Below is a small trained network, with its code and all its weights. Each question gives an input and a class and asks what happens when units are switched off, that is, made to give their printed mean instead of their output.

import numpy as np


def w(rows, s, z=0):
    codes = np.array(rows[::2]) - 128.0
    scale = np.full(codes.shape[1], s)
    scale[-1] = z or s
    return codes * scale


def f(y):
    return y / 2 * (1 + np.tanh(0.7978845608 * (y + 0.044715 * y**3)))


def log_softmax(a):
    a = a - a.max(-1, keepdims=True)
    return a - np.log(np.exp(a).sum(-1, keepdims=True))


def net(x, mask):
    res = np.array(x, float).reshape(1, 8) / 4 @ E
    y = f(res @ A[0][:, :-1].T + A[0][:, -1])
    res = res + np.where(mask, y, B[0][:, -1]) @ B[0][:, :-1]
    return log_softmax(res[-1] @ U[:, :-1].T + U[:, -1])


A, B = {}, {}
E = w([
[191,69,150,51,94,122,164,95,235],'x0',
[169,169,25,9,95,129,62,139,120],'x1',
[66,107,156,56,184,123,122,147,84],'x2',
[180,38,63,112,189,114,138,163,88],'x3',
[94,205,74,174,99,30,152,65,84],'x4',
[102,63,104,103,14,125,181,136,41],'x5',
[193,169,125,105,93,151,27,106,114],'x6',
[145,46,176,89,85,84,125,49,40],'x7',
],0.013)
A[0] = w([
[120,37,77,156,199,86,200,220,231,1],'neuron 1',
[171,155,179,214,128,180,65,136,115,85],'neuron 2',
[140,245,109,221,80,87,148,69,204,35],'neuron 3',
[124,78,151,110,141,92,178,173,160,112],'neuron 4',
[96,95,50,80,98,99,199,105,62,107],'neuron 5',
[63,113,182,157,181,82,143,1,60,26],'neuron 6',
[162,59,170,21,61,114,171,76,188,34],'neuron 7',
[80,105,62,89,110,94,109,123,116,112],'neuron 8',
[187,206,40,52,149,111,18,83,90,69],'neuron 9',
[91,92,57,121,40,73,192,157,54,53],'neuron 10',
],0.0095,0.0069)
B[0] = w([
[200,161,95,128,219,188,197,106,106,210],'neuron 1',
[87,60,119,161,117,117,137,197,165,191],'neuron 2',
[54,169,62,181,59,75,192,98,254,250],'neuron 3',
[141,99,114,99,178,120,139,103,126,169],'neuron 4',
[150,122,101,133,62,146,131,139,33,218],'neuron 5',
[142,165,215,140,158,57,126,123,102,222],'neuron 6',
[125,91,209,32,71,141,114,59,177,200],'neuron 7',
[139,122,103,109,145,143,104,117,90,174],'neuron 8',
[216,139,82,136,144,82,51,173,149,253],'neuron 9',
[71,130,76,117,95,178,151,88,38,233],'neuron 10',
],0.0097,0.018)
U = w([
[165,101,100,141,193,173,188,114,134,166],'0',
[90,120,202,178,154,58,143,84,74,114],'1',
[42,200,161,109,163,223,68,226,180,2],'2',
[79,174,80,174,90,99,158,94,185,181],'3',
[130,7,149,243,117,162,135,169,136,82],'4',
[162,54,166,72,71,135,117,50,148,138],'5',
[113,91,81,130,66,127,133,93,19,101],'6',
[206,142,46,109,105,105,29,134,144,189],'7',
],0.013,0.0038)

Each question gives the input, the list of numbers given to net, and the class t.
The units are the neurons (one row each of A and B). Each row of codes is followed by its name. A weight is (code - 128) times the scale printed after its matrix; where a second scale follows, it is the last column's (A, B and U).
mask holds one flag per neuron, in row order. A switched-off neuron (its flag False) gives its mean, the last column of its row in B, instead of its output. The means were averaged over made-up inputs and are rounded, as every weight is.
A unit's drop is (log p(t) with every unit on - log p(t) with that unit switched off) / (log p(t) with every unit on - log p(t) with every unit switched off).
The circuit of an input: a set's keep is (log p(t) with only the set's units on - log p(t) with every unit switched off) / (log p(t) with every unit on - log p(t) with every unit switched off). Starting from all 10 units, units are removed one at a time, each time the one whose removal leaves the highest keep (on an exact tie, the one counted first), for as long as the keep stays at least 0.8.
circuit, biggest first: the units of the circuit, biggest drop first
k most important neurons: the k neurons with the biggest drops, biggest first
drop when u is switched off: that unit's drop, to one decimal
input [7,-8,3,-4,-6,-7,4,-2], class 0: circuit, biggest first	(neuron 1)
input [-3,2,2,1,-8,0,4,-5], class 2: 2 most important neurons	(neuron 5; neuron 2)
input [2,4,-7,0,-3,-1,-2,-3], class 3: 4 most important neurons	(neuron 9; neuron 5; neuron 8; neuron 4)
input [8,-8,4,4,5,2,0,-2], class 0: 2 most important neurons	(neuron 1; neuron 4)
input [-5,4,-7,-2,-8,5,-5,-4], class 2: 2 most important neurons	(neuron 3; neuron 5)
input [-7,-7,-1,6,-6,6,1,2], class 6: 2 most important neurons	(neuron 10; neuron 3)
input [2,8,4,-5,0,1,-6,-7], class 7: 2 most important neurons	(neuron 3; neuron 2)
input [-7,-4,5,-1,-3,4,-5,7], class 1: 2 most important neurons	(neuron 6; neuron 9)
input [-1,-8,3,-2,-6,-7,7,2], class 4: drop when neuron 2 is switched off	1.6
input [0,-3,7,-2,6,5,-8,-1], class 6: drop when neuron 10 is switched off	0.8
input [-8,0,-5,-1,5,-1,4,3], class 3: drop when neuron 3 is switched off	1.0
